Here is a tiny trained network, its code and every weight. The questions are about switching its units off for an input and a target symbol, where a switched-off unit gives its printed mean instead of its output.

import numpy as np


def w(rows, s, z=0):
    codes = np.array(rows[::2]) - 128.0
    scale = np.full(codes.shape[1], s)
    scale[-1] = z or s
    return codes * scale


def f(y):
    return np.maximum(y, 0)


def softmax(a):
    e = np.exp(a - a.max(-1, keepdims=True))
    return e / e.sum(-1, keepdims=True)


def log_softmax(a):
    a = a - a.max(-1, keepdims=True)
    return a - np.log(np.exp(a).sum(-1, keepdims=True))


def net(x, mask):
    ids = ['γδεηπφ'.index(c) for c in x.split()]
    T = len(ids)
    res = E[ids] + P[:T]
    u = 0
    for l in range(2):
        r = res
        for j in range(3):
            rows = slice(2 * j, 2 * j + 2)
            q, k, v = (r @ M[l][rows].T for M in (Q, K, V))
            z = softmax(np.where(np.tri(T) > 0, q @ k.T / 2**0.5, -1e9)) @ v
            o = O[l][rows]
            res = res + np.where(mask[u + j], z, o[:, -1]) @ o[:, :-1]
        u += 3
        y = f(res @ A[l][:, :-1].T + A[l][:, -1])
        res = res + np.where(mask[u : u + 16], y, B[l][:, -1]) @ B[l][:, :-1]
        u += 16
    return log_softmax(res[-1] @ U[:, :-1].T + U[:, -1])


Q, K, V, O, A, B = {}, {}, {}, {}, {}, {}
E = w([
[96,76,137,80,28],'γ',
[170,128,59,138,131],'δ',
[250,114,73,131,98],'ε',
[49,61,107,128,124],'η',
[118,229,116,87,205],'π',
[150,183,158,165,80],'φ',
],0.016)
P = w([
[189,31,219,64,222],'0',
[185,95,161,96,165],'1',
[168,117,138,112,140],'2',
[158,133,114,124,127],'3',
[148,145,96,133,111],'4',
[136,152,79,141,100],'5',
[129,158,64,151,86],'6',
[118,160,49,156,80],'7',
[110,160,35,170,67],'8',
[102,160,23,178,54],'9',
[91,164,11,185,43],'10',
[98,167,2,202,56],'11',
],0.008)
Q[0] = w([
[49,1,205,92,132],'0.h0',
[82,17,222,84,136],'0.h0',
[143,161,83,142,144],'0.h1',
[183,104,76,112,123],'0.h1',
[132,103,115,136,154],'0.h2',
[111,96,137,128,140],'0.h2',
],0.019)
K[0] = w([
[197,222,179,92,209],'0.h0',
[242,172,174,135,195],'0.h0',
[120,161,98,175,174],'0.h1',
[66,185,4,140,27],'0.h1',
[179,123,121,91,118],'0.h2',
[126,95,108,149,100],'0.h2',
],0.014)
V[0] = w([
[188,110,143,243,156],'0.h0',
[133,161,120,193,252],'0.h0',
[1,207,170,102,99],'0.h1',
[113,118,150,95,203],'0.h1',
[188,47,131,133,61],'0.h2',
[57,50,173,223,96],'0.h2',
],0.0066)
O[0] = w([
[103,99,187,244,133,94],'0.h0',
[167,151,94,211,175,41],'0.h0',
[1,109,83,86,51,1],'0.h1',
[99,185,106,188,108,74],'0.h1',
[88,128,176,30,182,199],'0.h2',
[233,134,175,69,177,48],'0.h2',
],0.0068,0.0057)
A[0] = w([
[92,108,146,185,90,131],'0.n0',
[131,148,103,38,67,130],'0.n1',
[92,84,218,93,123,126],'0.n2',
[171,176,153,61,166,29],'0.n3',
[112,111,157,254,91,97],'0.n4',
[98,168,56,165,67,1],'0.n5',
[158,195,195,141,89,115],'0.n6',
[80,135,237,133,21,73],'0.n7',
[108,176,159,100,217,36],'0.n8',
[7,144,163,209,164,158],'0.n9',
[76,142,155,95,248,57],'0.n10',
[91,180,120,133,177,102],'0.n11',
[54,70,130,131,205,84],'0.n12',
[104,146,187,176,46,131],'0.n13',
[150,61,150,152,197,148],'0.n14',
[107,113,129,71,220,127],'0.n15',
],0.0088,0.0075)
B[0] = w([
[170,126,135,97,180,153],'0.n0',
[100,106,165,72,139,254],'0.n1',
[120,133,130,188,77,165],'0.n2',
[148,127,202,181,132,153],'0.n3',
[194,166,48,116,121,145],'0.n4',
[63,164,145,168,2,146],'0.n5',
[142,157,103,77,101,156],'0.n6',
[193,45,120,154,176,168],'0.n7',
[115,66,130,140,232,131],'0.n8',
[92,175,31,46,90,169],'0.n9',
[52,92,215,106,212,137],'0.n10',
[94,178,153,95,185,143],'0.n11',
[30,106,94,82,58,149],'0.n12',
[178,126,130,82,173,162],'0.n13',
[82,132,114,107,47,186],'0.n14',
[76,114,73,188,193,161],'0.n15',
],0.0084,0.0069)
Q[1] = w([
[123,117,54,172,130],'1.h0',
[115,194,134,110,170],'1.h0',
[104,160,100,169,79],'1.h1',
[76,91,171,144,96],'1.h1',
[107,102,186,246,151],'1.h2',
[115,73,140,109,70],'1.h2',
],0.014)
K[1] = w([
[89,142,146,160,156],'1.h0',
[125,108,106,163,96],'1.h0',
[95,187,134,139,128],'1.h1',
[176,155,177,133,146],'1.h1',
[155,8,151,169,127],'1.h2',
[126,119,119,61,123],'1.h2',
],0.017)
V[1] = w([
[85,145,121,59,106],'1.h0',
[81,190,173,160,168],'1.h0',
[128,54,105,155,31],'1.h1',
[148,121,121,158,85],'1.h1',
[204,60,98,113,79],'1.h2',
[148,180,136,128,1],'1.h2',
],0.011)
O[1] = w([
[146,183,156,200,179,206],'1.h0',
[63,254,170,92,91,68],'1.h0',
[83,74,83,153,29,145],'1.h1',
[158,128,84,102,87,88],'1.h1',
[173,164,145,36,194,3],'1.h2',
[143,224,194,125,113,118],'1.h2',
],0.0077,0.0067)
A[1] = w([
[196,118,98,139,52,73],'1.n0',
[133,233,193,144,128,88],'1.n1',
[154,190,72,114,196,160],'1.n2',
[88,84,151,189,127,37],'1.n3',
[191,82,173,192,192,56],'1.n4',
[74,197,114,199,46,105],'1.n5',
[140,116,59,159,180,112],'1.n6',
[192,100,246,185,161,73],'1.n7',
[227,113,119,187,184,12],'1.n8',
[128,42,139,61,136,17],'1.n9',
[147,137,62,165,79,85],'1.n10',
[109,109,105,171,123,38],'1.n11',
[120,139,124,111,234,3],'1.n12',
[202,108,200,181,82,70],'1.n13',
[173,92,161,105,113,2],'1.n14',
[86,89,160,80,24,114],'1.n15',
],0.011,0.0095)
B[1] = w([
[48,140,106,86,148,208],'1.n0',
[89,30,106,180,55,188],'1.n1',
[160,130,198,155,84,174],'1.n2',
[152,198,88,97,80,166],'1.n3',
[129,142,21,157,85,157],'1.n4',
[165,133,107,83,206,248],'1.n5',
[153,112,145,131,149,170],'1.n6',
[113,241,133,99,47,160],'1.n7',
[112,134,66,192,197,159],'1.n8',
[139,200,170,151,185,202],'1.n9',
[133,153,186,80,176,189],'1.n10',
[117,173,111,77,78,158],'1.n11',
[103,130,203,58,136,136],'1.n12',
[46,194,89,126,132,174],'1.n13',
[2,141,148,52,154,161],'1.n14',
[111,105,166,239,155,209],'1.n15',
],0.0089,0.013)
U = w([
[67,112,253,121,182,111],'γ',
[233,87,136,171,141,196],'δ',
[110,224,62,92,178,101],'ε',
[13,18,89,141,23,149],'η',
[91,199,136,219,111,1],'π',
[113,186,202,85,8,168],'φ',
],0.0064,0.0091)

Each question gives the input, a string of symbols that net reads in full, and the target symbol t.
The units are the heads (2 rows each of Q, K, V and O) and the neurons (one row each of A and B). Each row of codes is followed by its name. A weight is (code - 128) times the scale printed after its matrix; where a second scale follows, it is the last column's (O, A, B and U).
mask holds one flag per unit, layer by layer, with each layer's heads first. A switched-off unit (its flag False) gives its mean, the last column of its rows in O or B, instead of its output. The means were averaged over made-up inputs and are rounded, as every weight is.
A unit's drop is (log p(t) with every unit on - log p(t) with that unit switched off) / (log p(t) with every unit on - log p(t) with every unit switched off).
The circuit of an input: a set's keep is (log p(t) with only the set's units on - log p(t) with every unit switched off) / (log p(t) with every unit on - log p(t) with every unit switched off). Starting from the 12 units with the biggest drops (on a tie, the unit counted first), units are removed one at a time, each time the one whose removal leaves the highest keep (on an exact tie, the one counted first), for as long as the keep stays at least 0.8.
circuit, biggest first: the units of the circuit, biggest drop first
unit that matters most: the unit with the biggest drop
top k neurons: the k neurons with the biggest drops, biggest first
k most important neurons of layer l: the k neurons of layer l with the biggest drops, biggest first
which heads matter: for each layer, one digit per head in row order, 1 if its drop is at least 0.15 and else 0, layers parted by /
input ε δ φ η ε, target φ: unit that matters most : 1.h2
input ε η η ε γ φ γ δ δ, target δ: circuit, biggest first : 1.h0, 1.n14, 1.n13
input ε π π π δ ε ε ε, target π: top 4 neurons : 1.n1, 0.n9, 0.n4, 0.n11
input δ π φ φ, target δ: which heads matter : 011 / 011
input η γ ε γ γ ε π γ ε ε, target η: circuit, biggest first : 1.h2, 1.h1
input δ φ ε, target ε: circuit, biggest first : 1.n8, 0.h1, 1.n13, 1.n15
input γ γ γ ε, target ε: which heads matter : 010 / 101
input ε φ π, target γ: which heads matter : 010 / 010
input η φ η γ γ π δ δ ε ε, target η: which heads matter : 100 / 001
input ε ε φ, target φ: which heads matter : 011 / 001
input ε ε φ δ ε π, target γ: which heads matter : 110 / 010
input π η ε γ δ γ ε ε η φ φ, target ε: which heads matter : 011 / 001
input ε φ ε, target φ: 2 most important neurons of layer 0 : 0.n14, 0.n7
input η δ γ η δ π ε γ φ φ, target η: which heads matter : 100 / 001
input η δ φ ε φ ε δ, target φ: 2 most important neurons of layer 1 : 1.n5, 1.n15
input ε ε δ φ ε γ γ φ γ γ φ, target γ: which heads matter : 100 / 111
input ε π ε ε δ δ η, target ε: top 2 neurons : 0.n9, 1.n5
input ε ε φ ε ε γ δ γ δ ε γ, target δ: which heads matter : 100 / 001
input δ π ε, target π: 4 most important neurons of layer 0 : 0.n9, 0.n4, 0.n14, 0.n11
input π γ ε ε ε δ, target η: which heads matter : 100 / 001
input η η φ η γ γ ε ε ε γ γ ε, target γ: top 2 neurons : 1.n9, 0.n1
input π ε φ δ, target φ: top neuron : 0.n9
input γ δ ε γ γ δ γ π, target η: unit that matters most : 0.h0
input γ η φ ε ε η δ γ ε φ φ, target γ: top 2 neurons : 0.n2, 0.n1
input γ γ γ, target γ: which heads matter : 000 / 011
